Each row has a class, written after it, and each block has its own classes.
[ 20  65  17 -21  24 -10 -20  25  12  57  57   8  31 -22  23  12   4  50
  11  24   7  -6   5  20  44  -3  -3 -67 -17 -12 -26 -29]
P
[ 12 -33  86  36  31  19  -1   0  22  17  -4 -21 -33   5 -47  43 -15  -5
  39  43 -23  10 -13 -14  -9  20 -23  -4  30  32 -49  43]
H
[  0 -29  57  36  52   5  -6  37  44  -1  30  17 -11  -7 -20  60  -5  24
  39  55 -33  25 -24  -8 -19 -21 -34  14  34  33 -45  45]
W
[  1  93  28 -16  35 -22 -10  47  23  34  52  -6  23 -40  27  18   5  41
  45  31   5 -26  -7   4  32   1  10 -69   2 -18   3 -15]
M
[-16  22 -39  16  14 -15  22  37  20  -9  24 -12  27 -25  52   7 -52  18
  29 -10  -7  -3  21  44   4   7   7  -7   3  16 -18 -26]
Y
[  9 -13  84  28  38   6 -17  24  33   9  18   8 -22   7 -19  36 -12   8
  21  30 -19   3   1  -9  -5 -13 -24 -10  35  39 -40  42]
W
[  8 -25  34  17  31   6 -12  36  12  31  23  30 -18  12 -22  38 -15  32
   6  29 -25  27 -20 -15  -3 -10 -31   6  40  33 -46  39]
Y
[ 11  62  26 -29  26 -11 -26  20  38  51  67  23  28 -18  22  24  17  64
   5  33  -4   0  -7   8  35 -22 -17 -79 -12  -2 -18 -21]
U
[-29 -10 -34   9 -37 -14  27  37   5  -7  15  17  13 -19  39   5 -58   3
  20 -10   4   0   9  35 -10  23 -12  40   6  24   9 -34]
Y
[ 19  27  53  40  73   9 -10  13  33  16  16   5 -15   2 -10  44 -47  40
  57  38 -18 -15  -5  -6  -8  -3 -22 -28  12  20 -66  13]
U
[ 14 -22  45  34  68  13   4  52  32  16  17   5  -8  -6 -17  53 -23  30
  17  45 -35  23 -13   0 -22 -16 -25  18  33  25 -54  46]
Q
[  7  48  21 -10  -2 -25   2  46  19  45  66   9  22 -32  27  17 -27  61
  16  21 -14  -7 -20   1  25  -6 -13 -69  -3  -7 -22 -19]
C
[  8 -31  39  37  57  15  -3  37  23  18  12  -6 -27 -12 -32  60 -25  20
  54  57 -21   7  -6 -23 -13   1 -25  14  31  26 -49  38]
W
[ -2   6  96  34  41  11 -19   2  42  11   2   5 -25   7 -24  33  -5  22
  36  45 -19  -9   3 -12 -22 -13 -25 -11  25  46 -49  48]
W
[-20  -2 -56  30 -48 -30  52  40 -15 -15  -5 -27   3 -23  10  28 -82 -22
  41 -16 -29 -22   2  22 -20  50   4  29  31  13  21 -17]
J
[  5  74  22 -36  10 -17 -16  22  11  50  50  21  28 -27  41 -18  -4  31
  28  19  16 -27  15  12  28  22  13 -72 -14  -7  -3 -45]
H
[-26  -3 -75  13 -18 -14   8  58   9 -31  20 -18  18 -20  26  34 -43  17
  19 -20 -25  -6  18  41  18  10  -2 -11  14  14  10   3]
C
[ 19  54  16 -51  33 -12 -11   6  16  70  61  47  39 -12  25 -29   9  55
   2  22  17  -5  -7  -1  29  18  -2 -65 -16 -16   5 -25]
J
[  3 -46  66  37  36   2   9  31  28  -5   0  -4 -32   5 -31  49 -23   2
  29  43 -40  15 -25 -33 -35   8 -15  -3  48  31 -35  52]
Q
[-28 -10 -38  -4 -35  -8  44  21  16 -22  -1   6  11  -8   8   0 -40 -18
  -3 -23  -2  10   3  38 -30  16  -5  49   5  27  28  -3]
P
[  2   3 -69  18   3 -18  42  27  -6   1  15   4  14 -11  27  -3 -78  14
  19 -17  -9 -16   3  27 -15  33   4  25   6   8  11 -20]
P
[-21   5 -48   6 -39 -26  42  30  -9 -17  -9 -22   2 -14  11  -3 -49 -10
  -2 -35  -9  -4  18  24 -18  26   9  13  16  12  17 -10]
U
[ 11  45  30 -16  18 -18  -3  27  27  18  58  17  25 -34  33   2   5  49
  28  29   1  -1 -15   8  14  -9 -10 -61 -15  -9 -19  -8]
W
[ 18  56  42 -16  41 -10   5  32  29  27  44  -3  29 -37  14  13   1  27
  31  39  -1 -10 -12  17  15  12  -2 -64 -15 -28  -5 -10]
Q
[  0  25  78  -4  88   9 -31  39  66   2  59  51   0  10  17  41 -13  29
  52  48  -8   2 -25 -16  -8 -18 -27 -23  32  39 -22  29]
P
[  9  44  15 -19  30  -8   9   5  33  27  47  30  30 -24  25  -1  -6  32
  31  28  -9 -15 -22   3  -8   4   1 -48 -14  -7   3 -16]
H
[  4   1  71  43  70  12  -7  18  37   7  13 -24 -25  -8 -21  51 -38  23
  58  64 -20  -1  -9 -15 -15  -4 -23   0  32  26 -54  29]
C
[  7  59  54 -13  11 -14  -4  15  38  55  56  28  35 -13  15   5   7  56
   7  23 -11 -16 -17   2  25   4 -17 -67 -19 -13  -6  -5]
J
[ 10 -21  73  26  65  11 -13 -27  33   0   6 -30 -16   0 -22  51  -6  21
  50  52 -24  20 -11 -17 -12 -13 -19 -19  32  30 -70  36]
J
[-20   5 -76 -16   6   0  24  33  25 -33  22   0  20 -21  40  15 -46  -4
  29 -21   7   6  13  40  -5   4   0  17   2  24  19 -26]
U
[-20 -11 -32   8 -16  -4  36  50  19 -13   2 -10   8 -12  17   5 -47  -6
  -4 -16  -3  -4  15  37 -13  21  -1  33   2  15  27  -3]
Q
[  0  85  46  -8  27 -22  -1  40  42  37  49   5  21 -34  29   8  -9  52
  24  23   1 -28   3   8  26  -1   1 -62 -12 -11  -7 -13]
M
[ 26  44  -5 -11  41   6   5  52  13  31  59   1  26 -39  20  25  -7  41
  33  37  -3   3 -22  -2  16 -12   5 -67  -2 -13 -16 -12]
U
[ 15   0 101  40  40   9  -9  45  29  19  24   3 -30   9  -7  43 -35  33
  18  40 -11  -6 -23 -14 -14 -12 -33   3  23  27 -37  41]
P
[-24  -8 -24 -13 -15 -12  33  34  20 -37   3 -10   6 -17  21  -5 -19 -41
  12 -24   6   2  12  32 -10  25  -3  31   6  10  44   6]
W
[-21  25 -55  -5 -10 -15  15  20   1  -6  11 -13  17 -11  32  15 -47  -4
  18 -20  -9 -17  26  34   3  18  -1  16  14  19   9 -18]
P
[ 17  23  75  40  66  -1  -6  42  25  35  14   3 -22   1  -9  46 -42  28
  58  44 -27 -23 -13 -25 -16  16 -17  -7  38  23 -41  34]
J
[-29   2 -48  -8 -11   5  27   8  11 -29   6 -20  16 -24  18  25 -48 -15
  58  -7   2  -4   6  27 -15  17   4   5   8  31   1 -16]
P
[  2   3 114  31  52  11 -13  -7  45  25  23  35  -5   7  -8  27 -20  19
  41  41 -22  -9  -8 -13 -20 -10 -41   3  25  45 -53  32]
W
[  5  61  16 -35   6 -16 -18  33  35  55  60  27  26 -15  20   7   5  63
   1  26  -9 -11   2  -2  28  -5   2 -90  -1   9  -9  -8]
J
[ -9  66  14 -22  19  -3  -7  30  40  23  62  17  30 -30  12  29 -17  46
  44  41  -1 -19  -8   9  12  -6  -7 -80   0  10  -1 -21]
U
[  5  40  47 -32  38  -5 -21  -8  46  23  49  16  43 -30   5  27  35  38
  20  33  -7   9   2  17  21 -27  -7 -67  -8  -1 -23  -6]
Q
[  1  44  11 -20  15   1   0  62  30  63  73  29  40 -24  14  23 -22  74
   2  28  -5  -4 -14  16  26 -13 -20 -58 -11  -2 -13  -6]
J
[ -7  64  94 -11  17 -20  -1  50  34  36  52  12  15 -27  12  27  -3  18
  23  25 -14 -18 -19 -13  16  -3 -14 -58  20  -4  -1  11]
M
[  6  40 -12 -27  19  -5  -5  11  13  59  59  -6  30 -28  24  21 -15  75
   4  38  -1   7   0  13  22 -18 -11 -61 -14  -2 -45 -27]
P
[  1  60  39 -29  -2 -25 -13   4  24  33  50  27  20  -9   5   1   5  54
  14  19   2 -13 -15   3  20   7 -11 -78 -12  -5  -5  -5]
P
[ -7  29   1 -27   2  12   0  35  29  41  47  15  45 -31  12  19  10  35
  -1  24  -7   2   6  18  17 -19  -1 -51 -11   8  -7 -13]
Q
[  3   5 105  37  70  32 -42  24  52   2  17  16 -19  18 -21  49  12  15
  33  52 -20   1 -16 -16  -4 -33 -23 -16  27  39 -36  53]
C
[ 12  -1  45  17  41  11  -4  29  26  30  29  21 -18   4 -22  38 -49  37
  23  33 -10  -8  -8 -19 -15 -12 -17  -7  26  34 -34  22]
P
[  6  60  16 -20  31 -15 -17   7  21  40  58   9  28 -27   7  16   1  64
  33  33  -2 -15  -5  10  23 -18  -9 -82  -7  -6 -26  -8]
W
[  2  41   3 -28 -10  -8  -7   9  20  55  60  45  49 -19  25 -16   2  69
 -12   5   9   6   2  32  38 -10 -13 -63 -29   1 -19 -28]
Y
[  7 -29  81  47  36  14   3   9  32   2   1 -15 -21   4 -21  39 -22  21
  30  40 -22  16 -11 -10 -22  -7 -17   6  30  40 -54  41]
J
[  5  50  21 -24  15 -24  -8  11  33   7  59  24  37 -35  27   5   9  41
  52  16  -7 -13  -9  11  25   8  -8 -88  -9  -4  -9   0]
W
[ -6  42  14 -13  -4  -4   3   7  15  50  44 -22  26 -24   0  13  -8  66
  17  38  -7  -4  -5   2  18  -1  -2 -75  -1   7 -29  -4]
J
[ 17 -11  54  22  28   0 -11  40  24   6  15   3 -42   6 -23  39 -15  23
  20  45 -10  17 -18 -16  -9   7 -22  -7  35  32 -25  32]
U
[  0  31 -72  29  11 -11  45  48 -10 -13  -2 -20   2 -22  23   0 -57   9
  38   3  -3 -28  -2  19 -26  37  12  51   5  -4  33   0]
P
[ 14 -17  58  28  53   7   0  28  21  10  11   5 -23 -10 -24  50 -15  23
  34  54 -29  11 -31 -18 -22   1 -22 -10  39  21 -33  51]
M
[-17  -7 -69  16   1   6  39  51  -2 -21   2 -27  17 -36  19  27 -68 -14
  46 -11  -2  -9  16  49 -15  20  10  32  -1   6   5 -23]
H
[ 20  56  46  -9  16 -19  -1  43  21  16  50  26  21 -29  38   3  -7  34
  28  17  11 -11 -17  10  13   2  -4 -37 -19 -18  -3 -19]
P
[  8   8 108  28  36   5 -16  11  24  34   9  16 -19  19 -20  30 -15  15
  26  39 -23  -7 -14 -21 -12  10 -25 -17  35  32 -41  36]
J
[ 19  54  -5  -7   7   2 -12   9   8  48  45  15  27 -28  21   5  -6  60
  26  33   7  -9  -4  18  28  -9   2 -69 -25  -2 -34 -35]
Y
[-31  -5 -60  12 -49 -13  49  51   2  -8   5 -13   8 -18   8  18 -55   3
   1 -29 -11   6   5  27 -18   9  -3  37  12  23  17 -13]
U
[-23  24 -41  13 -42 -27  31  55 -12  11  12 -24  -1 -12  22  -7 -52  15
  -7 -19  -2  -6  11  20   2  14   9  10  18  11   9 -17]
Y
[-24  -3 -51  25 -37 -11  53  50  -9   3   6   7  15 -22  14  10 -83 -22
  30 -20  -7 -11   3  33 -13  39  -4  49  11  13  17 -33]
Y
[ -2  77  39 -33  28  -7 -31  41  43  57  60   4  20 -23  22  15  29  60
  14  39   7 -17   5   8  38  -8  -3 -74 -13  -2   0  -6]
H
[  5  -2  37  26  37  11  -8  31  22  43  21  38  -5   4   0  34 -53  46
  40  34 -12 -11  -5  -3 -14   9 -24   8  19  40 -40   7]
J

A new block, with new classes.
[ -2 -20 -64 -39  24  24  -6 -55  30 -34   7  -1 -49  24 -13  -2  33 -27
  23  79   5   2  21   6  -4   4 -44 -29 -23 -42 -27 -59]
D
[ 42 -40 -29 -13  -6 -13   7  20  -4 -26  31 -19 -56  38  13 -34   5 -20
  13 -14   6  -4  21  -8  -8 -16  13 -21 -31 -30  -6 -52]
B
[-14 -12 -65   5   1   4  -6 -21   0 -17  21 -18  -8 -29 -15 -21  29 -32
  16  64  -6 -11  23  15  26 -36 -13   6  37  -4  -4 -30]
R
[ 46 -20 -36 -40 -15  -8 -14 -13  24   0  29 -28  -5  28 -19 -27  13 -19
   7 -20  26  -1   0  -2  18  -4 -11  -4   5 -35  15  -3]
R
[-51 -24  -5  21 -16  -8   7 -25 -23 -39  -9  -8 -25  42  -4 -21  15   1
  -2  42  -3   8   0  12 -19  -9 -23 -27 -35  -4 -12 -19]
Z
[ -2 -13 -49  17  -9   5  -2 -23  -6 -38  18 -16   5 -12 -16 -34  29 -30
  18  54   7  -4  23   6  -6 -16 -20 -18  -5  -5   3 -32]
T
[  3 -12 -76  -6  23  13 -22  15   5  -5  -2 -19 -22  17   2 -23  25 -39
  33  36   5  -7  19 -18  36 -26 -10  -8  13  -5 -12 -40]
F
[ -3 -11 -51  14   9   8  -4 -42   9 -28   2 -15  15 -29 -13 -14  20 -38
  13  69   1  -2  22  19   9 -27 -22  -9  19  11   3 -29]
R
[-22 -22 -16   6  13   3   3  50 -69  20  25 -12  10 -44  23  -4  -9  20
  10  18 -39  -2  17  41 -29 -39  33  29  39  65  47  -6]
B
[ 40 -15 -36 -35 -14 -12  -2 -12  29  -1  24 -22  -8  24 -15 -28  15  -6
   5 -18  21  -1   7  -2  15  -8  -9  -9  -8 -31  19   1]
B
[-48  -8  13  52  -8   0  -4 -16 -30 -20 -28  -4 -28  59 -12 -30  15  12
   5   8  11  30 -26 -23 -18  13 -34 -55 -65 -19 -28 -31]
K
[ 41 -29 -41 -60 -22 -11 -15 -27  34  16  37 -40 -27  10 -27 -32  22 -12
  13  -7  10   4  13   0  37 -21 -10  19  52 -14  17   0]
R
[-48 -15  13  31  -9  -4  -5 -26 -13 -26 -11  -6 -26  51  -2 -19  11  15
   4  22  12  10  -7  -3 -19  16 -29 -29 -46   0 -18 -25]
T
[-26 -27 -76   8   4 -11  -8   2 -15 -14  19 -31  -5 -18  -8 -37  25 -31
  33  92  -9 -23  37  10  18 -36 -23  16  31  23  11 -25]
V
[-56 -18   8  32 -11  -8  -2 -34 -16 -25 -13  -9 -16  48  -7 -19  11  12
   3  31 -13  26 -16  -2 -32   4 -42 -29 -39  -6 -21 -25]
S
[  0 -14 -56  -2   9   5   4 -27   5 -36  12  -9   3 -15 -15 -13  28 -20
  21  70 -10  -9  24   2  -5 -20 -26  -8   3   1  -4 -29]
D
[ 23  33   3  -2   6  19   8  27 -18   0   8 -24   7 -18  32  -3  -2  17
  -2 -52 -10  11  10  -4 -23   4  30 -20  14  23  15 -11]
V
[  7  -9 -29  31  15  20  -1 -19   7 -19  -7  -6  16 -21  -7 -26  16 -38
  26  42 -14   0   5  -4  -1  -8 -22 -13   6  -2 -18 -52]
T
[-39  -9   4  34  -5  -6   2 -24 -16 -25 -22 -16 -14  51  -1 -26  10   7
  -6   9   1  18 -18  -5 -14 -10 -30 -45 -30   3 -18 -13]
R
[ 21  26  -8  -5  -4  27   1  49 -48  -3  29 -25  16 -15  41   5  -2  11
  -5 -59 -20  21  12  13 -20 -12  34 -13   5  19  39  -6]
S
[ -8  -9 -61 -10   0  11  -2 -19   0 -21  18 -12   3 -14  -7 -29  24 -41
  30  66  -6  -3  22  22   4 -14 -16  -4  19  -9   0 -40]
T
[ 12   1 -58   7  15   8  -7 -59  19 -17  -6 -20  16 -27 -47 -14  24 -23
  25  48  -6   8  16 -10  -7 -24 -37 -14  32 -10 -13  -6]
F
[-48 -28  14  28  -6 -16   1 -28  -2 -16  -6 -24 -25  51 -14 -30   6   3
   9  45  -4  12 -17  12 -36   8 -38 -20 -33 -12 -25 -37]
N
[-37 -32   1  39 -23 -18  10  13 -15 -44  13 -29 -35  41  20 -52  16 -11
  11  26  10  -5  -2  15 -14 -15   2 -27 -45  -1 -16 -70]
K
[ 43 -23 -50   5   6  17 -24 -12   5 -13 -20 -35  -7  21 -26 -26   8 -43
  22 -31  33  26  -9 -27  41   0 -23 -24 -24 -46   8  -3]
D
[ 39 -29 -19 -41 -13  -9 -11 -16  41   5  30 -28  -7  18 -23 -35  20 -12
  22 -16  30 -10  10   0  28   9 -11  18   3 -24  18 -12]
T
[ 24 -20 -43 -39 -28   9 -15 -10  -9 -18  31  -5 -59  44   8  -2  20  -5
  -1 -28  32  -6  13 -20  28 -12   4 -18 -22 -25  17   5]
R
[-57 -21  13  26 -16 -16 -14 -25 -10  -9 -12  -6 -20  44 -31  10  21  29
 -12  37  -6   9 -15  -1 -28   2 -20  -9 -33   4 -21  -6]
K
[-16 -23 -67  -6  -9   8   0 -21  11 -32   9 -29  -4  -5  -8 -43  44 -27
  24  56 -11  -7  16   2  16 -23 -18  -6  10   6   5 -42]
T
[ 14  30  -1   2   5   6  16  50 -38  -7   6  -4  24 -19  29  -2 -22  21
 -11 -32  -5   4   2  19 -10 -23  28 -10 -10  23  30  29]
D
[-48 -17   4  30  -8 -11  -2 -22 -14 -21 -21 -14 -16  48   1 -16  10   5
  -8  14  -6  14 -13   1 -17   4 -12 -28 -32   1 -19 -20]
Z
[ 40   5 -21 -34  -8  -3  -1 -37  45   6  15 -31  -1  14 -21 -31  15  -3
   0 -24  26   1  -4   2  20 -11 -15 -15  11 -15  14  14]
R
[ 10  20   8  23   8  13  19   5 -16 -10 -14 -15  28 -30   4 -23 -14  10
  -1 -42  14  23  -5  20  -3 -19  11 -19 -33   1  24  17]
N
[ 29 -56 -30 -58 -42 -20  -5 -31  32 -25  26  12  -7  22 -20 -11  38   1
  -5   8  28  -7  14  -7  22 -22  -1   3  -5 -17  16  -3]
K
[ -9 -10 -59   0  -1   9  -4 -37  12 -31   7 -14  13 -17 -18 -13  31 -36
  17  68   8  -6  27  24   1 -40 -13  -9  20  10  12 -13]
F
[-22 -18 -72  -9   9  12 -19 -18   6 -10  19 -23 -23  -9 -11 -28  34 -58
  39  61   7  -2  23  13   0 -29  -4   1  24  -5  -4 -47]
F
[-46 -30  10  39   2  -3 -14 -19 -25 -11 -11 -23 -48  42 -16 -15   3  13
   8  22 -10  14  -9 -11 -23   5 -36 -13 -32  -5 -30 -28]
T
[  3 -14 -56 -19  15  12   8 -33  18 -23   3 -10  -2 -22 -28 -22  38 -30
  32  75   0  -8  39   5   7 -14 -27  -4  16   0   6 -29]
V
[ 44 -31 -43 -30 -12  -8   0 -14  25 -17  15 -29 -20  28  -7 -27   9 -17
   9 -20  33 -10   6   8  25   0   3 -12 -17 -33  29  -6]
B
[ 36  -4 -32 -44   0   1  -4 -14  43   6  19 -38 -22  15 -15 -40  12 -15
  21 -10  27  -3  -2  -3  24   1 -19  -3   9 -24  11  -6]
D
[ -52  -14 -100   -2  -27    2  -11  -46    2  -32   30   -1    8  -35
  -19  -25   56  -31    7  114  -30  -13   20    9    0  -46  -22    6
   29    1  -11  -35]
Z
[  0  13   8  -3 -13  18   9  -3 -37 -24   3  -4   5   3  21  25   2  23
  -7 -44   2  11   8  11 -25  -6  24 -20  -6  20  35  23]
F
[ 39  50  35  11   6  18  11  17  -8   4  -5  -9  39 -19  27  10 -19  25
 -14 -73  -6  19  -7  -9 -15  11  23 -21   5  34  18  10]
R
[ 31 -14 -29  -9 -22   1 -10 -29   9 -24  10 -16   5  31 -20 -34  10  -8
  17  -2  26  24   3   1  11  12 -18 -22 -32 -23  25  -6]
S
[  1 -10 -46  16  -3   9  -7 -34   9 -34  -6 -27  12 -10 -10 -14  20 -32
  20  48  20  -2  14   7  18   2 -20 -14  -9   0  12 -33]
K
[  1  12  18  38   0   7   7  33 -51  -8   2 -21  14   1  23  -4 -10  12
   5 -49   4   5   6  17  -4  17  34  -6 -26  21  35   2]
T
[-29 -15 -15   8 -13 -11  14 -27  -7 -39  -6 -13 -15  38 -15 -27  17  -1
   4  42 -24  11   1   1 -27 -14 -30 -28 -20 -18 -29 -25]
Z
[ 41  -2  26   7 -14  21  14  -3 -32 -26   9  23  23 -12  -5  34   8  39
 -13 -24 -32  26  22 -20 -31 -21  -2 -17   8  15   1   7]
N
[ 21 -30 -40 -36 -17 -11 -10  -6  17  -3  35 -18 -27  36  -5 -34  18 -17
  20  -4  37 -11  12   5  14  -7   2  -5  -8 -20  22 -12]
B
[-47   4  13  52  -3 -13  -1 -16  -9  -7 -22   1   9  47   2 -16   2  11
  -3  37 -17  18 -23  -7 -34  13 -33 -32 -42  10 -20 -26]
B
[-44 -21   1  29  -3 -13  -2  -4 -18 -28 -11 -16 -21  58   4 -24   8  18
   1  15   4  10 -17  -5 -13   1 -30 -30 -45  -6 -18 -20]
D
[-16 -29 -65  15  13  13 -12 -28   3 -26  11 -23   3 -23 -23 -54  39 -62
  38  79   1   3  20   6 -13 -17 -24 -14  14  -7 -13 -74]
Z
[ 26 -13 -19 -49 -24  -6  -6  -5  24  -5  30 -20 -32  35 -17 -24  23   4
  11 -12  41  -8  11  -5  16  -8  -4 -11  -3 -15  12   0]
K
[-37 -36  11  28 -20 -18  -2 -40   0 -27 -15 -17 -15  48 -13 -31  18   3
  -1  19  -1  17 -12  -5 -15   8 -24 -22 -33  -4 -16 -29]
Z
[-49  -9  15  16   0  -6 -11 -26  10   0  -8 -15 -31  43  -3 -21  14  -1
  11  23   4  17 -20  -4 -35  15 -21 -25 -26  -1 -38 -53]
K
[-43  -5  16  35   3  -8   1 -30  -8 -19 -25  -9 -18  52  -2 -13   0  10
  -3  21  -2  20 -17  -2 -13   7 -39 -33 -41  -5 -28 -22]
R
[-55 -20  -2  23 -14   1  -6 -40 -14 -33 -12   1 -22  53  -4 -19  16   1
   7  38   2  20 -12   5 -31  12 -33 -33 -56 -12 -21 -33]
T
[-16 -11 -56  17   1  10 -12 -22  -1 -24   1 -11  15 -10 -16 -15  23 -38
  19  73 -13  -1  15   8  -1 -22 -25  -5   6   2 -10 -30]
T
[  4  -5 -38  15  23  13  -6 -42  28 -24  -4 -21  25 -22 -27 -23  21 -29
  33  54   2   4  15   5  -7   2 -35 -12  14   3  -8 -43]
S
[ 12  -3 -26  67  -1  22   8  -5  10 -44 -10 -21  26 -21   8 -46  21 -37
  31  49 -16 -12   4 -15  24   7 -25 -13 -15  11  -3 -76]
T
[-54 -25  -8  12  18  -8   5 -14  12 -17 -19  -8  -9  33 -14 -56  28  -7
  26  41   1  17 -20  -5 -21  -1 -38 -24 -40 -10 -29 -53]
D
[ 26  31  13  -8 -12  13  16  19 -13  -9  15 -23  19 -17  29 -11  -7  16
  -2 -58   1  10   9  15 -10   1  32 -10   1  26  33   7]
T
[ 34 -24 -39 -50 -12  -4  -6  -8  30   2  30 -29 -29  12 -16 -38  24 -16
  15 -16  25  -2   5   3  11 -23   5  -5  -3 -28   7 -20]
K
[-11  10 -35   4  16  12   5 -57  34  -9   5 -26  14 -26 -43 -31  29  -6
  19  70   2  -6  12  11 -19 -31 -50 -20  31  10 -13  -9]
N
[ 18  19  16   9   0  14   8  25 -23   2   7 -26  20 -21  29  -8  -9   2
  -3 -64  -1   9   3  11  -9  -2  38  -7  17  25  25  -3]
Z
[  5 -22 -20 -51  -7   0   1   8 -28 -11  43 -39 -27  -1   6   2  -8   1
  18 -24  42 -14  30  44  -3 -12  16  13  19  -3  46  26]
N
[ 25 -24 -32 -55 -23 -19 -12  -5  46   9  40 -38 -19  19 -31 -46  22  -8
  18  -4  50 -19   3  18  23 -14   2  14   9 -23  19  -1]
K
[ 42 -34 -41 -56 -23  -6 -21   8  16  -1  40 -30  -9  27  -5 -14  13  -5
   8 -22  20  -7   6  -3   7  -9   7   7  21 -17  18  -4]
N
[ 13  17  43  33   2   0  29  34 -28  -7  -6 -13  15   7  35 -23 -15  -9
  12 -62   1  16  -5  -7 -11  14  16 -21 -29   6  12 -16]
N
